grid =
[[-0.46 +1.31 -0.43 +1.62 -2.54 -2.25 -1.54 +0.53 +3.37 +1.78 -0.64 -0.36
  -0.03 +0.95]
 [-0.24 -6.85 +0.54 -0.06 +1.36 +1.83 +1.64 +1.48 -4.62 -4.59 -4.32 +1.09
  -0.99 -0.30]
 [+1.29 +2.22 +0.14 -0.49 +0.70 -1.01 -0.94 +0.23 +3.17 +1.46 +2.58 -1.42
  +3.23 -0.25]
 [-0.75 -0.78 -0.97 +1.63 -1.76 -0.51 +0.67 -0.46 -1.39 -1.02 -1.58 +0.64
  -2.66 +0.20]
 [+1.65 +2.00 -0.16 -1.14 +0.00 -2.25 +4.40 +1.07 +1.21 +0.35 +3.05 -1.28
  +2.42 -1.11]
 [-1.69 +0.34 +1.56 -1.25 -0.83 -1.06 +2.14 +2.17 +2.91 +0.22 -1.57 +0.90
  +5.18 -0.31]
 [-1.18 -1.08 +0.68 -0.41 +1.16 +4.39 -3.77 -2.08 -4.47 +0.44 -1.00 +0.94
  -3.17 +0.07]
 [+1.86 +2.47 -1.40 +1.76 -2.92 -3.54 -1.77 -1.00 +3.76 +1.64 +2.75 -0.89
  -1.58 +0.90]
 [-0.28 +1.75 +0.96 -2.63 +1.80 +1.00 -0.53 -2.04 -0.42 +1.32 +3.56 -0.39
  +2.03 -1.40]]
Indices start at 1.
row 1 col 1 -> -0.46
row 9 col 6 -> +1.00
row 8 col 5 -> -2.92
row 1 col 6 -> -2.25
row 2 col 10 -> -4.59
row 8 col 12 -> -0.89
row 6 col 10 -> +0.22
row 1 col 4 -> +1.62
row 7 col 10 -> +0.44
row 4 col 2 -> -0.78
row 6 col 13 -> +5.18
row 4 col 10 -> -1.02
row 7 col 5 -> +1.16
row 7 col 12 -> +0.94
row 7 col 1 -> -1.18
row 4 col 5 -> -1.76
row 1 col 2 -> +1.31
row 8 col 10 -> +1.64
row 3 col 5 -> +0.70
row 6 col 14 -> -0.31
row 9 col 7 -> -0.53
row 6 col 12 -> +0.90
row 1 col 3 -> -0.43
row 1 col 5 -> -2.54
row 2 col 5 -> +1.36
row 8 col 1 -> +1.86
row 4 col 6 -> -0.51
row 5 col 1 -> +1.65
row 8 col 2 -> +2.47
row 2 col 9 -> -4.62
row 3 col 8 -> +0.23
row 8 col 4 -> +1.76
row 3 col 1 -> +1.29
row 4 col 12 -> +0.64
row 8 col 13 -> -1.58
row 6 col 8 -> +2.17
row 5 col 5 -> +0.00
row 9 col 14 -> -1.40

arr =
455  228  261  318  278  656  319  412  522
443  203  559  694  646  349  336  643  379
695  599  448  554  351  366  289  625  513
296  443  368  394  378  647  768  263  346
738  623  694  615  283  339  561  441  430
499  691  649  771  728  478  224  264  425
776  707  729  520  753  203  208  349  505
625  409  723  391  805  289  436  562  690
541  486  234  580  765  491  744  380  392
Rows and columns are counted from 1.
(1, 1) => 455
(7, 3) => 729
(7, 6) => 203
(7, 7) => 208
(8, 2) => 409
(7, 8) => 349
(7, 2) => 707
(6, 1) => 499
(2, 6) => 349
(2, 8) => 643
(3, 9) => 513
(6, 4) => 771
(4, 3) => 368
(6, 7) => 224
(1, 6) => 656
(5, 1) => 738
(7, 5) => 753
(2, 5) => 646
(9, 8) => 380
(4, 6) => 647
(8, 7) => 436
(4, 9) => 346

M =
array([[-4.74, -3.77, -3.14, -4.86, +0.99, +3.96, -4.39, -3.41, +6.83,
        +0.84, -1.08, +5.71, -1.53],
       [+5.12, +0.59, -5.78, +3.45, -4.58, +2.24, +6.34, +1.51, -1.82,
        +3.07, -2.43, +2.78, -3.73],
       [-6.50, -0.45, -1.24, +6.22, +3.32, -6.51, -2.80, +4.50, +2.08,
        -6.06, +4.87, +4.05, -6.02]])
Rows and columns are counted from 1.
(1, 1) = -4.74
(2, 1) = +5.12
(3, 3) = -1.24
(2, 9) = -1.82
(1, 8) = -3.41
(2, 11) = -2.43
(2, 13) = -3.73
(3, 9) = +2.08
(3, 8) = +4.50
(2, 5) = -4.58
(1, 4) = -4.86
(3, 1) = -6.50
(2, 12) = +2.78
(3, 6) = -6.51
(3, 12) = +4.05
(2, 3) = -5.78
(1, 9) = +6.83
(1, 13) = -1.53
(2, 8) = +1.51
(2, 2) = +0.59
(3, 10) = -6.06
(2, 7) = +6.34
(1, 3) = -3.14
(1, 12) = +5.71
